Below is a small trained network, with its code and all its weights. Each question gives an input and a class and asks what happens when units are switched off, that is, made to give their printed mean instead of their output.

import numpy as np


def w(rows, s, z=0):
    codes = np.array(rows[::2]) - 128.0
    scale = np.full(codes.shape[1], s)
    scale[-1] = z or s
    return codes * scale


def f(y):
    return np.maximum(y, 0)


def log_softmax(a):
    a = a - a.max(-1, keepdims=True)
    return a - np.log(np.exp(a).sum(-1, keepdims=True))


def net(x, mask):
    res = np.array(x, float).reshape(1, 7) / 4 @ E
    y = f(res @ A[0][:, :-1].T + A[0][:, -1])
    res = res + np.where(mask, y, B[0][:, -1]) @ B[0][:, :-1]
    return log_softmax(res[-1] @ U[:, :-1].T + U[:, -1])


A, B = {}, {}
E = w([
[62,121,187,123,155,182,99,195,178],'x0',
[213,146,160,92,137,117,150,82,118],'x1',
[125,98,104,140,141,113,131,130,139],'x2',
[159,130,152,2,162,84,158,182,86],'x3',
[125,28,105,71,42,109,93,121,192],'x4',
[180,70,99,169,208,97,196,138,179],'x5',
[148,52,150,165,126,32,52,153,86],'x6',
],0.0096)
A[0] = w([
[63,122,172,80,102,160,59,188,131,183],'n1',
[100,151,131,149,129,213,166,84,167,142],'n2',
[54,90,181,94,97,112,1,169,129,55],'n3',
[95,124,68,222,84,130,83,91,112,45],'n4',
[193,177,185,153,160,101,133,130,113,33],'n5',
[173,138,129,62,154,90,189,126,36,243],'n6',
[125,51,107,164,153,125,184,174,211,56],'n7',
[184,94,108,63,74,81,135,88,127,73],'n8',
[155,119,132,192,155,87,114,81,126,133],'n9',
[65,172,116,138,95,210,116,98,171,163],'n10',
[180,83,93,43,63,95,134,76,116,100],'n11',
[113,138,120,172,118,96,110,86,124,72],'n12',
[86,121,91,202,82,135,100,91,102,105],'n13',
[185,109,133,204,132,103,118,79,100,163],'n14',
[195,131,92,34,100,71,162,95,102,166],'n15',
[73,113,172,160,108,126,92,123,175,246],'n16',
[103,187,136,72,159,142,149,190,78,3],'n17',
[85,172,157,94,95,251,161,91,131,118],'n18',
[183,134,139,227,143,136,72,94,93,193],'n19',
],0.0099,0.0042)
B[0] = w([
[124,148,156,122,83,177,32,189,141,222],'n1',
[172,173,57,156,147,199,144,92,186,202],'n2',
[162,47,225,166,15,214,24,243,65,225],'n3',
[32,98,77,218,76,30,120,54,65,208],'n4',
[154,176,202,107,162,121,195,121,113,170],'n5',
[82,200,184,42,156,114,165,159,124,254],'n6',
[98,47,62,160,196,174,191,181,196,211],'n7',
[141,114,149,32,89,58,105,109,221,191],'n8',
[159,71,143,169,137,108,174,111,84,182],'n9',
[171,171,81,184,72,181,73,93,125,220],'n10',
[151,86,88,21,58,51,76,104,220,206],'n11',
[120,121,120,176,129,98,117,95,80,159],'n12',
[60,153,66,181,78,72,125,64,97,203],'n13',
[175,95,175,136,133,73,219,101,92,195],'n14',
[122,108,141,2,147,76,94,106,160,234],'n15',
[127,66,101,194,124,170,86,167,105,215],'n16',
[35,169,141,105,176,180,122,144,50,188],'n17',
[184,242,46,111,104,238,103,51,160,220],'n18',
[161,106,142,197,81,78,187,75,24,207],'n19',
],0.0083,0.012)
U = w([
[49,210,166,77,195,158,128,166,61,154],'0',
[151,96,121,17,86,56,91,113,192,147],'1',
[253,117,214,147,169,92,171,108,78,74],'2',
[186,220,64,145,96,209,97,61,152,84],'3',
[116,48,68,176,230,148,168,181,211,252],'4',
[93,97,90,212,86,54,129,66,66,53],'5',
[129,84,177,168,43,185,30,224,93,24],'6',
],0.011,0.0031)

Each question gives the input, the list of numbers given to net, and the class t.
The units are the neurons (one row each of A and B). Each row of codes is followed by its name. A weight is (code - 128) times the scale printed after its matrix; where a second scale follows, it is the last column's (A, B and U).
mask holds one flag per neuron, in row order. A switched-off neuron (its flag False) gives its mean, the last column of its row in B, instead of its output. The means were averaged over made-up inputs and are rounded, as every weight is.
A unit's drop is (log p(t) with every unit on - log p(t) with that unit switched off) / (log p(t) with every unit on - log p(t) with every unit switched off).
The circuit of an input: a set's keep is (log p(t) with only the set's units on - log p(t) with every unit switched off) / (log p(t) with every unit on - log p(t) with every unit switched off). Starting from the 12 units with the biggest drops (on a tie, the unit counted first), units are removed one at a time, each time the one whose removal leaves the highest keep (on an exact tie, the one counted first), for as long as the keep stays at least 0.8.
circuit, biggest first: the units of the circuit, biggest drop first
most important unit: the unit with the biggest drop
top k neurons: the k neurons with the biggest drops, biggest first
drop of u: that unit's drop, to one decimal
input [6,-3,7,0,-3,3,3], class 4: most important unit	n7
input [3,2,8,0,5,0,-3], class 4: top 4 neurons	[n3 n7 n15 n6]
input [-7,-3,-8,8,1,-8,-8], class 1: top 4 neurons	[n15 n11 n8 n6]
input [-5,8,-4,-7,-5,-1,-3], class 2: top 4 neurons	[n14 n19 n5 n9]
input [-5,1,2,2,-8,8,-6], class 2: top 4 neurons	[n14 n9 n1 n5]
input [-3,8,-3,8,-6,-3,1], class 0: top 2 neurons	[n17 n6]
input [-3,-4,-4,-7,5,8,-5], class 4: top 2 neurons	[n7 n2]
input [-6,6,5,-5,6,2,3], class 1: top 2 neurons	[n11 n8]
input [8,2,1,0,-7,3,-2], class 3: top 3 neurons	[n6 n2 n18]
input [-8,-4,1,-8,4,-1,-7], class 5: top 2 neurons	[n4 n13]
input [-1,-4,2,6,-4,-3,6], class 0: top 3 neurons	[n6 n16 n17]
input [-3,-6,6,2,7,-3,-8], class 3: top 2 neurons	[n18 n10]
input [2,-8,1,-7,5,5,-3], class 4: top 2 neurons	[n7 n2]
input [6,-6,4,4,7,7,-5], class 4: circuit, biggest first	[n7]
input [-5,5,-4,-7,-4,2,2], class 5: drop of n4	0.2
input [-5,-6,-6,-8,0,4,-5], class 5: drop of n4	1.5
input [6,0,6,8,7,-7,1], class 6: drop of n3	0.9
input [-8,-5,8,-2,7,7,1], class 1: top 3 neurons	[n11 n8 n15]
